Below are the code and all the weights of a small trained network. Each question names an input and a class and asks about switching units off, where a switched-off unit gives its printed mean instead of its output.

import numpy as np


def w(rows, s, z=0):
    codes = np.array(rows[::2]) - 128.0
    scale = np.full(codes.shape[1], s)
    scale[-1] = z or s
    return codes * scale


def norm(h):
    return h / np.sqrt((h * h).mean(-1, keepdims=True) + 1e-5)


def f(y):
    return y / 2 * (1 + np.tanh(0.7978845608 * (y + 0.044715 * y**3)))


def log_softmax(a):
    a = a - a.max(-1, keepdims=True)
    return a - np.log(np.exp(a).sum(-1, keepdims=True))


def net(x, mask):
    res = np.array(x, float).reshape(1, 8) / 4 @ E
    u = 0
    for l in range(3):
        y = f(norm(res) @ A[l][:, :-1].T + A[l][:, -1])
        res = res + np.where(mask[u : u + 6], y, B[l][:, -1]) @ B[l][:, :-1]
        u += 6
    return log_softmax(norm(res)[-1] @ U[:, :-1].T + U[:, -1])


A, B = {}, {}
E = w([
[90,175,102,120,178,128,134,145,31,208,122],'x0',
[123,188,104,154,114,87,157,189,96,159,49],'x1',
[174,144,104,47,66,144,64,84,212,118,142],'x2',
[167,105,78,182,197,123,53,138,130,89,181],'x3',
[211,14,120,100,143,63,174,97,189,197,143],'x4',
[132,56,167,41,152,126,173,149,199,49,126],'x5',
[171,54,133,160,126,254,116,151,89,61,147],'x6',
[184,135,164,159,116,104,130,123,64,79,79],'x7',
],0.0022)
A[0] = w([
[144,46,116,95,132,134,116,124,252,99,171,76],'L0N0',
[77,184,64,131,185,102,142,138,92,136,141,52],'L0N1',
[128,83,150,76,154,130,121,144,159,114,143,139],'L0N2',
[70,109,134,101,177,91,179,83,156,201,159,30],'L0N3',
[137,105,161,160,205,154,80,166,55,35,110,6],'L0N4',
[114,149,147,95,114,182,151,149,129,125,132,168],'L0N5',
],0.004,0.002)
B[0] = w([
[126,71,57,90,254,110,123,130,222,145,196,254],'L0N0',
[152,140,144,74,105,116,30,190,185,136,109,161],'L0N1',
[164,138,112,172,108,96,87,104,173,117,122,169],'L0N2',
[129,144,165,179,84,150,93,167,51,92,71,149],'L0N3',
[78,139,173,234,113,138,231,55,72,67,173,181],'L0N4',
[129,140,94,147,107,150,69,127,112,92,114,160],'L0N5',
],0.0036,0.0024)
A[1] = w([
[148,206,101,178,74,204,33,111,142,44,147,153],'L1N0',
[112,122,156,181,83,107,253,147,121,110,84,89],'L1N1',
[121,166,113,56,107,57,84,127,190,166,80,10],'L1N2',
[88,249,103,125,94,181,18,88,89,139,183,117],'L1N3',
[118,117,88,236,161,156,98,196,51,169,140,60],'L1N4',
[118,62,202,26,62,191,206,80,187,42,112,100],'L1N5',
],0.0032,0.0014)
B[1] = w([
[76,132,127,60,45,203,57,161,141,97,15,232],'L1N0',
[65,116,184,129,104,178,108,65,132,66,173,173],'L1N1',
[179,175,155,253,141,76,206,99,89,90,150,174],'L1N2',
[122,47,183,46,184,127,29,147,150,92,99,253],'L1N3',
[209,123,174,64,90,59,172,42,159,118,141,203],'L1N4',
[182,158,73,155,143,27,37,192,119,199,93,201],'L1N5',
],0.0035,0.0019)
A[2] = w([
[151,170,138,148,133,26,138,147,158,168,78,64],'L2N0',
[141,69,81,117,187,147,135,133,251,98,186,44],'L2N1',
[118,133,139,129,151,74,187,125,149,159,143,65],'L2N2',
[131,133,122,132,123,124,254,166,110,137,77,6],'L2N3',
[144,166,154,126,153,59,143,142,147,159,89,83],'L2N4',
[18,156,165,78,167,160,145,177,104,168,139,85],'L2N5',
],0.0052,0.002)
B[2] = w([
[47,158,108,103,62,78,193,223,120,145,207,186],'L2N0',
[175,71,158,81,182,49,3,88,217,153,219,253],'L2N1',
[83,186,121,100,67,187,134,162,78,109,96,151],'L2N2',
[115,125,144,106,115,203,28,110,158,105,109,143],'L2N3',
[120,173,64,143,74,115,144,173,150,114,188,164],'L2N4',
[162,110,104,82,83,204,60,129,171,61,39,173],'L2N5',
],0.0043,0.0045)
U = w([
[113,100,184,239,155,175,212,61,49,41,141,135],'0',
[180,58,107,98,204,63,66,97,220,168,216,177],'1',
[78,204,83,126,73,50,204,211,123,169,168,143],'2',
[96,151,131,87,102,212,36,155,115,89,2,162],'3',
[178,103,105,164,169,156,206,74,97,215,132,1],'4',
],0.0073,0.0035)

Each question gives the input, the list of numbers given to net, and the class t.
The units are the neurons (one row each of A and B). Each row of codes is followed by its name. A weight is (code - 128) times the scale printed after its matrix; where a second scale follows, it is the last column's (A, B and U).
mask holds one flag per neuron, layer by layer. A switched-off neuron (its flag False) gives its mean, the last column of its row in B, instead of its output. The means were averaged over made-up inputs and are rounded, as every weight is.
A unit's drop is (log p(t) with every unit on - log p(t) with that unit switched off) / (log p(t) with every unit on - log p(t) with every unit switched off).
The circuit of an input: a set's keep is (log p(t) with only the set's units on - log p(t) with every unit switched off) / (log p(t) with every unit on - log p(t) with every unit switched off). Starting from the 12 units with the biggest drops (on a tie, the unit counted first), units are removed one at a time, each time the one whose removal leaves the highest keep (on an exact tie, the one counted first), for as long as the keep stays at least 0.8.
units of the circuit, in order: the units of the circuit, biggest drop first
most important unit: the unit with the biggest drop
k most important neurons: the k neurons with the biggest drops, biggest first
top k neurons in layer l: the k neurons of layer l with the biggest drops, biggest first
drop of u: that unit's drop, to one decimal
input [6,-1,-5,-7,1,-4,-1,1], class 3: most important unit -> L2N5
input [3,-3,-5,-4,4,-4,2,-4], class 0: units of the circuit, in order -> L2N1; L0N3
input [-3,7,7,-3,-4,7,-4,-7], class 2: units of the circuit, in order -> L1N2; L2N0; L1N5
input [2,1,-6,2,2,-8,5,0], class 0: units of the circuit, in order -> L2N1; L0N4
input [7,6,3,8,0,-4,5,-4], class 3: 4 most important neurons -> L0N0; L2N1; L1N0; L0N1
input [4,-8,2,4,0,0,3,5], class 0: 2 most important neurons -> L0N4; L0N1
input [-1,-5,-6,-3,-3,7,-6,6], class 2: 2 most important neurons -> L1N5; L1N0
input [-4,-1,-8,2,6,-4,3,1], class 0: units of the circuit, in order -> L0N0; L2N1
input [1,5,-6,4,6,-7,5,-6], class 4: 2 most important neurons -> L1N5; L2N1
input [7,-8,8,-3,-1,2,4,7], class 3: 2 most important neurons -> L2N1; L1N0
input [6,-1,-6,-7,7,1,-3,5], class 3: 2 most important neurons -> L2N3; L1N1
input [5,-8,-2,3,7,-8,4,8], class 0: 2 most important neurons -> L2N1; L0N0
input [-4,-4,3,-7,1,4,-1,8], class 2: top 2 neurons in layer 1 -> L1N5; L1N3
input [5,-3,6,8,-4,-8,8,-2], class 3: units of the circuit, in order -> L1N0
input [0,5,-5,-3,4,6,-2,-8], class 3: top 3 neurons in layer 2 -> L2N3; L2N5; L2N2
input [-3,-7,-8,8,-2,-7,-7,5], class 0: top 2 neurons in layer 0 -> L0N4; L0N0
input [4,-2,-4,-2,0,-1,0,5], class 0: drop of L1N4 -> 0.1
input [5,-1,6,-8,8,-6,1,-8], class 2: drop of L1N2 -> 0.1
input [0,-5,-4,-5,3,-1,3,5], class 0: drop of L2N1 -> 0.3
input [-4,5,-8,-4,-6,5,-5,-7], class 3: units of the circuit, in order -> L2N5
